Here is a tiny trained network, its code and every weight. The questions are about switching its units off for an input and a target symbol, where a switched-off unit gives its printed mean instead of its output.

import numpy as np


def w(rows, s, z=0):
    codes = np.array(rows[::2]) - 128.0
    scale = np.full(codes.shape[1], s)
    scale[-1] = z or s
    return codes * scale


def f(y):
    return y / 2 * (1 + np.tanh(0.7978845608 * (y + 0.044715 * y**3)))


def softmax(a):
    e = np.exp(a - a.max(-1, keepdims=True))
    return e / e.sum(-1, keepdims=True)


def log_softmax(a):
    a = a - a.max(-1, keepdims=True)
    return a - np.log(np.exp(a).sum(-1, keepdims=True))


def net(x, mask):
    ids = ['αβεπστψ'.index(c) for c in x.split()]
    T = len(ids)
    res = E[ids] + P[:T]
    u = 0
    for l in range(2):
        r = res
        for j in range(2):
            rows = slice(2 * j, 2 * j + 2)
            q, k, v = (r @ M[l][rows].T for M in (Q, K, V))
            z = softmax(np.where(np.tri(T) > 0, q @ k.T / 2**0.5, -1e9)) @ v
            o = O[l][rows]
            res = res + np.where(mask[u + j], z, o[:, -1]) @ o[:, :-1]
        u += 2
        y = f(res @ A[l][:, :-1].T + A[l][:, -1])
        res = res + np.where(mask[u : u + 8], y, B[l][:, -1]) @ B[l][:, :-1]
        u += 8
    return log_softmax(res[-1] @ U[:, :-1].T + U[:, -1])


Q, K, V, O, A, B = {}, {}, {}, {}, {}, {}
E = w([
[71,86,111,84],'α',
[168,2,150,126],'β',
[147,170,207,185],'ε',
[53,145,181,182],'π',
[120,112,184,32],'σ',
[228,180,131,103],'τ',
[90,174,65,122],'ψ',
],0.0098)
P = w([
[183,101,119,2],'0',
[118,85,125,31],'1',
[127,108,126,79],'2',
[127,127,116,121],'3',
[129,139,118,148],'4',
[129,150,116,167],'5',
[129,155,114,184],'6',
[127,160,116,197],'7',
[123,169,115,207],'8',
[120,169,109,222],'9',
[126,181,106,232],'10',
[124,179,106,245],'11',
[127,181,108,250],'12',
[122,182,108,254],'13',
],0.0029)
Q[0] = w([
[182,118,9,114],'0.h0',
[255,135,235,207],'0.h0',
[80,5,66,99],'0.h1',
[132,81,160,6],'0.h1',
],0.0098)
K[0] = w([
[48,180,48,109],'0.h0',
[216,1,158,186],'0.h0',
[119,73,106,170],'0.h1',
[206,46,82,95],'0.h1',
],0.013)
V[0] = w([
[173,2,83,142],'0.h0',
[186,83,130,189],'0.h0',
[210,134,154,159],'0.h1',
[73,90,158,217],'0.h1',
],0.0079)
O[0] = w([
[79,112,236,254,254],'0.h0',
[75,54,205,138,176],'0.h0',
[92,153,42,117,138],'0.h1',
[150,125,132,249,157],'0.h1',
],0.0053,0.003)
A[0] = w([
[141,174,77,44,117],'0.n0',
[246,72,130,81,128],'0.n1',
[58,172,194,66,32],'0.n2',
[112,90,44,103,195],'0.n3',
[201,188,165,59,245],'0.n4',
[91,207,114,169,190],'0.n5',
[100,155,144,98,84],'0.n6',
[242,153,209,129,15],'0.n7',
],0.011,0.0011)
B[0] = w([
[122,50,78,170,200],'0.n0',
[208,105,172,8,202],'0.n1',
[78,188,96,72,177],'0.n2',
[111,130,117,40,152],'0.n3',
[160,252,105,177,190],'0.n4',
[205,194,74,122,254],'0.n5',
[120,174,92,107,119],'0.n6',
[112,124,186,28,229],'0.n7',
],0.016,0.0019)
Q[1] = w([
[189,178,132,232],'1.h0',
[179,105,251,43],'1.h0',
[146,91,53,104],'1.h1',
[175,110,115,54],'1.h1',
],0.015)
K[1] = w([
[235,164,153,208],'1.h0',
[90,252,155,90],'1.h0',
[151,55,66,106],'1.h1',
[183,22,148,75],'1.h1',
],0.015)
V[1] = w([
[135,82,130,110],'1.h0',
[132,138,129,149],'1.h0',
[98,250,161,148],'1.h1',
[151,165,182,134],'1.h1',
],0.017)
O[1] = w([
[114,109,194,102,162],'1.h0',
[120,128,91,128,75],'1.h0',
[163,2,49,94,83],'1.h1',
[192,124,114,105,254],'1.h1',
],0.0088,0.0046)
A[1] = w([
[119,185,104,245,103],'1.n0',
[50,45,99,163,107],'1.n1',
[93,222,79,121,86],'1.n2',
[158,119,176,209,92],'1.n3',
[117,100,190,25,158],'1.n4',
[89,70,180,250,106],'1.n5',
[219,135,119,134,103],'1.n6',
[144,144,86,194,250],'1.n7',
],0.012,0.0025)
B[1] = w([
[42,90,203,199,224],'1.n0',
[10,251,173,190,192],'1.n1',
[178,67,70,74,254],'1.n2',
[96,98,49,115,198],'1.n3',
[56,105,123,31,228],'1.n4',
[252,134,120,207,201],'1.n5',
[158,153,184,178,234],'1.n6',
[85,146,40,160,155],'1.n7',
],0.015,0.0078)
U = w([
[60,124,228,71,146],'α',
[136,105,215,185,159],'β',
[216,53,90,162,206],'ε',
[135,253,77,166,178],'π',
[156,173,40,65,119],'σ',
[194,248,182,94,32],'τ',
[88,49,54,155,1],'ψ',
],0.0052,0.0047)

Each question gives the input, a string of symbols that net reads in full, and the target symbol t.
The units are the heads (2 rows each of Q, K, V and O) and the neurons (one row each of A and B). Each row of codes is followed by its name. A weight is (code - 128) times the scale printed after its matrix; where a second scale follows, it is the last column's (O, A, B and U).
mask holds one flag per unit, layer by layer, with each layer's heads first. A switched-off unit (its flag False) gives its mean, the last column of its rows in O or B, instead of its output. The means were averaged over made-up inputs and are rounded, as every weight is.
A unit's drop is (log p(t) with every unit on - log p(t) with that unit switched off) / (log p(t) with every unit on - log p(t) with every unit switched off).
The circuit of an input: a set's keep is (log p(t) with only the set's units on - log p(t) with every unit switched off) / (log p(t) with every unit on - log p(t) with every unit switched off). Starting from the 12 units with the biggest drops (on a tie, the unit counted first), units are removed one at a time, each time the one whose removal leaves the highest keep (on an exact tie, the one counted first), for as long as the keep stays at least 0.8.
circuit, biggest first: the units of the circuit, biggest drop first
most important unit: the unit with the biggest drop
k most important neurons: the k neurons with the biggest drops, biggest first
k most important neurons of layer l: the k neurons of layer l with the biggest drops, biggest first
which heads matter: for each layer, one digit per head in row order, 1 if its drop is at least 0.15 and else 0, layers parted by /
drop of u: that unit's drop, to one decimal
input β ψ β, target β: which heads matter => 10 / 01
input π ε π π π ψ ε ε ε σ, target ε: most important unit => 0.n4
input σ α α, target α: which heads matter => 01 / 10
input τ β β β β ψ ψ, target ψ: 2 most important neurons of layer 0 => (0.n7; 0.n0)
input σ β π, target α: which heads matter => 00 / 11
input ψ β ε, target α: 3 most important neurons of layer 0 => (0.n7; 0.n4; 0.n0)
input ψ ψ ε α β ψ β τ, target τ: 2 most important neurons of layer 1 => (1.n0; 1.n6)
input β α ε, target α: which heads matter => 10 / 01
input β β ε σ β ε π π σ ε β π, target π: 2 most important neurons => (1.n1; 1.n2)
input σ ψ ε σ β σ σ σ ε σ β π ε, target ε: 2 most important neurons => (0.n5; 0.n7)
input ε ε ε, target ε: circuit, biggest first => (1.h1; 1.n1)
input ε π β β β π π α ε β π π β, target π: 2 most important neurons => (1.n1; 1.n0)
input σ τ β ε π σ ε β α σ, target σ: 4 most important neurons of layer 0 => (0.n4; 0.n5; 0.n2; 0.n7)
input π β β σ, target σ: 3 most important neurons => (0.n3; 0.n5; 1.n2)
input ψ α α σ ψ α β β τ π τ, target τ: most important neuron => (0.n7)
input β β β α ψ π β β β, target π: which heads matter => 10 / 11
input π π α π, target π: 2 most important neurons of layer 0 => (0.n1; 0.n7)
input ε τ ε π π τ σ σ τ π σ β, target α: which heads matter => 10 / 00
input τ β β σ α, target α: 2 most important neurons of layer 1 => (1.n0; 1.n5)
input β σ β, target β: 4 most important neurons => (1.n5; 0.n4; 0.n1; 1.n0)
input τ ε β π β β π β π τ α ψ, target ψ: 3 most important neurons of layer 1 => (1.n2; 1.n0; 1.n7)
input σ σ β β β, target ε: most important unit => 0.n1
input α π ε π τ β, target α: circuit, biggest first => (0.n1; 1.n4)
input σ β β β, target ε: 2 most important neurons of layer 1 => (1.n5; 1.n1)
input β σ π ψ σ τ, target α: drop of 0.n1 => 1.4
input ε β ε π ψ, target α: drop of 1.h1 => 1.7
input ψ α α ε σ β τ, target α: drop of 1.n0 => 1.4
input ε β π ε ψ, target α: most important neuron of layer 1 => (1.n0)
